Below are the code and all the weights of a small trained network. Each question names an input and a target symbol and asks about switching units off, where a switched-off unit gives its printed mean instead of its output.

import numpy as np


def w(rows, s, z=0):
    codes = np.array(rows[::2]) - 128.0
    scale = np.full(codes.shape[1], s)
    scale[-1] = z or s
    return codes * scale


def norm(h):
    return h / np.sqrt((h * h).mean(-1, keepdims=True) + 1e-5)


def f(y):
    return np.maximum(y, 0)


def softmax(a):
    e = np.exp(a - a.max(-1, keepdims=True))
    return e / e.sum(-1, keepdims=True)


def log_softmax(a):
    a = a - a.max(-1, keepdims=True)
    return a - np.log(np.exp(a).sum(-1, keepdims=True))


def net(x, mask):
    ids = ['αδζλτφω'.index(c) for c in x.split()]
    T = len(ids)
    res = E[ids] + P[:T]
    u = 0
    for l in range(2):
        r = norm(res)
        for j in range(2):
            rows = slice(3 * j, 3 * j + 3)
            q, k, v = (r @ M[l][rows].T for M in (Q, K, V))
            z = softmax(np.where(np.tri(T) > 0, q @ k.T / 3**0.5, -1e9)) @ v
            o = O[l][rows]
            res = res + np.where(mask[u + j], z, o[:, -1]) @ o[:, :-1]
        u += 2
        y = f(norm(res) @ A[l][:, :-1].T + A[l][:, -1])
        res = res + np.where(mask[u : u + 24], y, B[l][:, -1]) @ B[l][:, :-1]
        u += 24
    return log_softmax(norm(res)[-1] @ U[:, :-1].T + U[:, -1])


Q, K, V, O, A, B = {}, {}, {}, {}, {}, {}
E = w([
[51,160,222,95],'α',
[140,174,51,179],'δ',
[149,79,132,81],'ζ',
[206,5,154,99],'λ',
[92,131,108,183],'τ',
[150,171,41,180],'φ',
[157,171,39,177],'ω',
],0.0027)
P = w([
[249,187,198,208],'0',
[203,181,123,191],'1',
[171,169,75,197],'2',
[152,162,45,187],'3',
[133,151,34,168],'4',
[126,145,27,147],'5',
[123,139,22,126],'6',
[117,131,17,113],'7',
[110,125,16,90],'8',
[106,118,14,73],'9',
[92,122,26,55],'10',
[93,114,27,41],'11',
],0.0013)
Q[0] = w([
[102,168,156,132],'0.h0',
[164,80,59,157],'0.h0',
[139,174,232,143],'0.h0',
[98,138,1,235],'0.h1',
[28,170,72,111],'0.h1',
[116,117,5,222],'0.h1',
],0.0043)
K[0] = w([
[147,102,117,146],'0.h0',
[89,163,194,121],'0.h0',
[193,114,97,126],'0.h0',
[143,175,43,243],'0.h1',
[65,242,135,187],'0.h1',
[149,149,52,255],'0.h1',
],0.0057)
V[0] = w([
[52,198,201,101],'0.h0',
[88,137,42,160],'0.h0',
[183,121,168,121],'0.h0',
[189,206,91,157],'0.h1',
[182,190,161,136],'0.h1',
[63,64,252,114],'0.h1',
],0.0028)
O[0] = w([
[153,168,201,50,10],'0.h0',
[178,88,85,110,120],'0.h0',
[75,145,133,159,167],'0.h0',
[92,74,187,114,191],'0.h1',
[130,56,115,122,138],'0.h1',
[199,148,3,95,2],'0.h1',
],0.0027,0.0019)
A[0] = w([
[131,204,66,65,2],'0.n0',
[181,205,38,155,126],'0.n1',
[79,104,205,162,129],'0.n2',
[172,83,169,85,229],'0.n3',
[203,57,52,136,149],'0.n4',
[136,122,243,141,122],'0.n5',
[75,175,185,114,99],'0.n6',
[98,143,109,137,93],'0.n7',
[116,122,133,140,71],'0.n8',
[132,107,82,118,116],'0.n9',
[45,154,184,52,121],'0.n10',
[40,134,58,112,126],'0.n11',
[219,168,105,166,119],'0.n12',
[69,154,122,120,112],'0.n13',
[101,209,161,35,170],'0.n14',
[189,149,115,147,59],'0.n15',
[104,143,95,39,138],'0.n16',
[190,97,237,103,102],'0.n17',
[199,147,175,146,82],'0.n18',
[185,130,118,45,120],'0.n19',
[31,91,117,154,118],'0.n20',
[93,254,148,136,119],'0.n21',
[89,189,27,80,113],'0.n22',
[98,29,64,137,92],'0.n23',
],0.0026,0.0017)
B[0] = w([
[66,17,252,83,129],'0.n0',
[69,103,240,180,146],'0.n1',
[133,160,61,146,167],'0.n2',
[96,202,131,210,226],'0.n3',
[65,184,144,161,251],'0.n4',
[66,182,92,169,148],'0.n5',
[190,142,167,144,143],'0.n6',
[155,116,154,116,140],'0.n7',
[122,124,132,127,128],'0.n8',
[113,150,133,155,164],'0.n9',
[209,112,94,154,154],'0.n10',
[179,70,137,141,198],'0.n11',
[89,64,132,166,140],'0.n12',
[183,114,166,113,150],'0.n13',
[240,145,108,92,153],'0.n14',
[95,84,128,100,129],'0.n15',
[115,62,121,180,165],'0.n16',
[83,121,153,210,160],'0.n17',
[95,91,161,212,137],'0.n18',
[143,174,119,204,162],'0.n19',
[202,134,116,108,206],'0.n20',
[173,153,208,130,152],'0.n21',
[147,86,193,158,163],'0.n22',
[129,209,96,133,244],'0.n23',
],0.0025,0.0023)
Q[1] = w([
[153,92,93,123],'1.h0',
[77,157,134,109],'1.h0',
[114,159,162,137],'1.h0',
[53,204,170,104],'1.h1',
[117,135,214,28],'1.h1',
[138,158,58,254],'1.h1',
],0.0076)
K[1] = w([
[154,135,126,86],'1.h0',
[62,126,74,164],'1.h0',
[129,93,116,188],'1.h0',
[47,175,49,121],'1.h1',
[35,110,76,226],'1.h1',
[195,151,175,2],'1.h1',
],0.0062)
V[1] = w([
[43,93,122,171],'1.h0',
[33,115,58,94],'1.h0',
[197,204,134,152],'1.h0',
[145,254,139,94],'1.h1',
[57,85,47,116],'1.h1',
[112,141,188,145],'1.h1',
],0.0033)
O[1] = w([
[254,144,123,92,250],'1.h0',
[211,136,208,240,60],'1.h0',
[74,81,146,40,198],'1.h0',
[202,28,123,156,121],'1.h1',
[63,125,92,165,9],'1.h1',
[152,163,115,77,185],'1.h1',
],0.0025,0.0019)
A[1] = w([
[57,185,122,61,161],'1.n0',
[78,144,67,136,136],'1.n1',
[32,158,187,137,172],'1.n2',
[97,58,210,81,121],'1.n3',
[101,85,92,108,85],'1.n4',
[46,74,181,59,74],'1.n5',
[182,118,138,137,63],'1.n6',
[111,96,107,159,95],'1.n7',
[137,178,80,156,108],'1.n8',
[133,112,128,131,42],'1.n9',
[75,108,82,136,163],'1.n10',
[181,44,89,94,85],'1.n11',
[146,56,191,109,126],'1.n12',
[148,201,120,123,39],'1.n13',
[3,143,130,115,237],'1.n14',
[127,112,157,57,116],'1.n15',
[134,53,171,145,45],'1.n16',
[79,182,68,139,132],'1.n17',
[128,193,169,101,210],'1.n18',
[53,154,81,66,12],'1.n19',
[119,176,139,71,26],'1.n20',
[89,95,112,34,55],'1.n21',
[76,164,63,205,108],'1.n22',
[57,102,143,36,8],'1.n23',
],0.0038,0.0015)
B[1] = w([
[82,105,142,232,139],'1.n0',
[157,134,130,86,180],'1.n1',
[74,101,150,234,145],'1.n2',
[105,181,170,176,155],'1.n3',
[88,148,125,102,138],'1.n4',
[252,59,220,200,138],'1.n5',
[119,123,138,150,156],'1.n6',
[124,132,141,109,154],'1.n7',
[96,135,148,108,202],'1.n8',
[139,146,129,136,128],'1.n9',
[159,129,150,105,167],'1.n10',
[98,153,133,153,204],'1.n11',
[126,160,95,114,175],'1.n12',
[153,52,125,150,144],'1.n13',
[176,97,157,198,154],'1.n14',
[77,104,109,112,155],'1.n15',
[142,174,90,102,149],'1.n16',
[150,149,107,84,196],'1.n17',
[102,81,87,153,154],'1.n18',
[116,133,183,167,132],'1.n19',
[99,137,79,123,132],'1.n20',
[122,155,166,85,147],'1.n21',
[96,139,149,93,254],'1.n22',
[206,63,184,95,135],'1.n23',
],0.0043,0.0029)
U = w([
[47,163,210,244,172],'α',
[94,196,124,1,207],'δ',
[239,67,129,159,125],'ζ',
[150,53,79,146,108],'λ',
[183,94,125,130,49],'τ',
[140,99,107,125,6],'φ',
[133,98,108,124,3],'ω',
],0.0094,0.0064)

Each question gives the input, a string of symbols that net reads in full, and the target symbol t.
The units are the heads (3 rows each of Q, K, V and O) and the neurons (one row each of A and B). Each row of codes is followed by its name. A weight is (code - 128) times the scale printed after its matrix; where a second scale follows, it is the last column's (O, A, B and U).
mask holds one flag per unit, layer by layer, with each layer's heads first. A switched-off unit (its flag False) gives its mean, the last column of its rows in O or B, instead of its output. The means were averaged over made-up inputs and are rounded, as every weight is.
A unit's drop is (log p(t) with every unit on - log p(t) with that unit switched off) / (log p(t) with every unit on - log p(t) with every unit switched off).
The circuit of an input: a set's keep is (log p(t) with only the set's units on - log p(t) with every unit switched off) / (log p(t) with every unit on - log p(t) with every unit switched off). Starting from the 12 units with the biggest drops (on a tie, the unit counted first), units are removed one at a time, each time the one whose removal leaves the highest keep (on an exact tie, the one counted first), for as long as the keep stays at least 0.8.
units of the circuit, in order: the units of the circuit, biggest drop first
unit that matters most: the unit with the biggest drop
k most important neurons: the k neurons with the biggest drops, biggest first
top k neurons in layer l: the k neurons of layer l with the biggest drops, biggest first
drop of u: that unit's drop, to one decimal
input τ τ ζ, target α: unit that matters most -> 0.n4
input ζ λ ζ ζ τ ζ ω, target α: units of the circuit, in order -> (0.n1, 0.h1)
input δ ζ δ, target δ: units of the circuit, in order -> (1.h0, 1.n17)
input δ λ ζ φ δ, target δ: units of the circuit, in order -> (1.h0, 1.n17, 1.n22)
input ζ ζ λ τ α ζ α α φ, target α: 2 most important neurons -> (0.n1, 1.n3)
input ζ ζ τ τ, target δ: 3 most important neurons -> (0.n4, 0.n3, 0.n20)
input α λ ζ ζ, target λ: 4 most important neurons -> (0.n23, 1.n13, 1.n18, 0.n4)
input ζ ζ ω ζ ζ ζ λ α, target ζ: top 2 neurons in layer 0 -> (0.n10, 0.n6)
input λ λ ζ λ λ λ τ ω λ α ζ λ, target α: units of the circuit, in order -> (1.n11, 0.n3, 1.n17)
input ζ τ ζ λ ζ ζ ζ ζ δ ζ τ φ, target α: top 2 neurons in layer 0 -> (0.n1, 0.n22)
input λ τ ζ ζ λ ω φ ζ λ α ζ ζ, target α: top 2 neurons in layer 0 -> (0.n14, 0.n16)
input τ λ λ λ α, target λ: 2 most important neurons -> (1.n18, 0.n10)
input λ ζ δ ζ ζ α ω, target ζ: 2 most important neurons -> (1.n22, 0.n21)
input λ τ ζ ζ ω α ζ φ ζ ζ λ ζ, target ζ: unit that matters most -> 1.h0
input λ τ τ, target δ: 2 most important neurons -> (0.n4, 0.n3)
input ζ ζ ζ ζ ζ α τ, target ζ: 2 most important neurons -> (0.n21, 1.n22)
input λ τ τ τ α φ τ ζ ω λ λ τ, target λ: top 2 neurons in layer 1 -> (1.n22, 1.n17)
input ζ α λ τ α, target δ: 3 most important neurons -> (0.n10, 0.n14, 0.n3)
input λ ζ ζ, target δ: top 2 neurons in layer 0 -> (0.n3, 0.n20)
input δ ζ α ζ τ ζ φ ζ, target ζ: unit that matters most -> 1.h1
input α ζ α, target δ: top 2 neurons in layer 0 -> (0.n10, 0.n14)
input ζ ζ λ ζ ω α ζ λ φ, target ζ: top 2 neurons in layer 0 -> (0.n21, 0.n20)
input ζ ζ α τ τ ζ ω λ τ ζ τ τ, target ζ: drop of 1.h1 -> 0.5
input ζ δ α ζ ζ τ ζ λ ζ α ζ λ, target δ: drop of 0.h0 -> 0.7
input ζ λ ζ ω ζ α ζ ζ τ ζ τ φ, target ζ: drop of 1.h0 -> 0.2
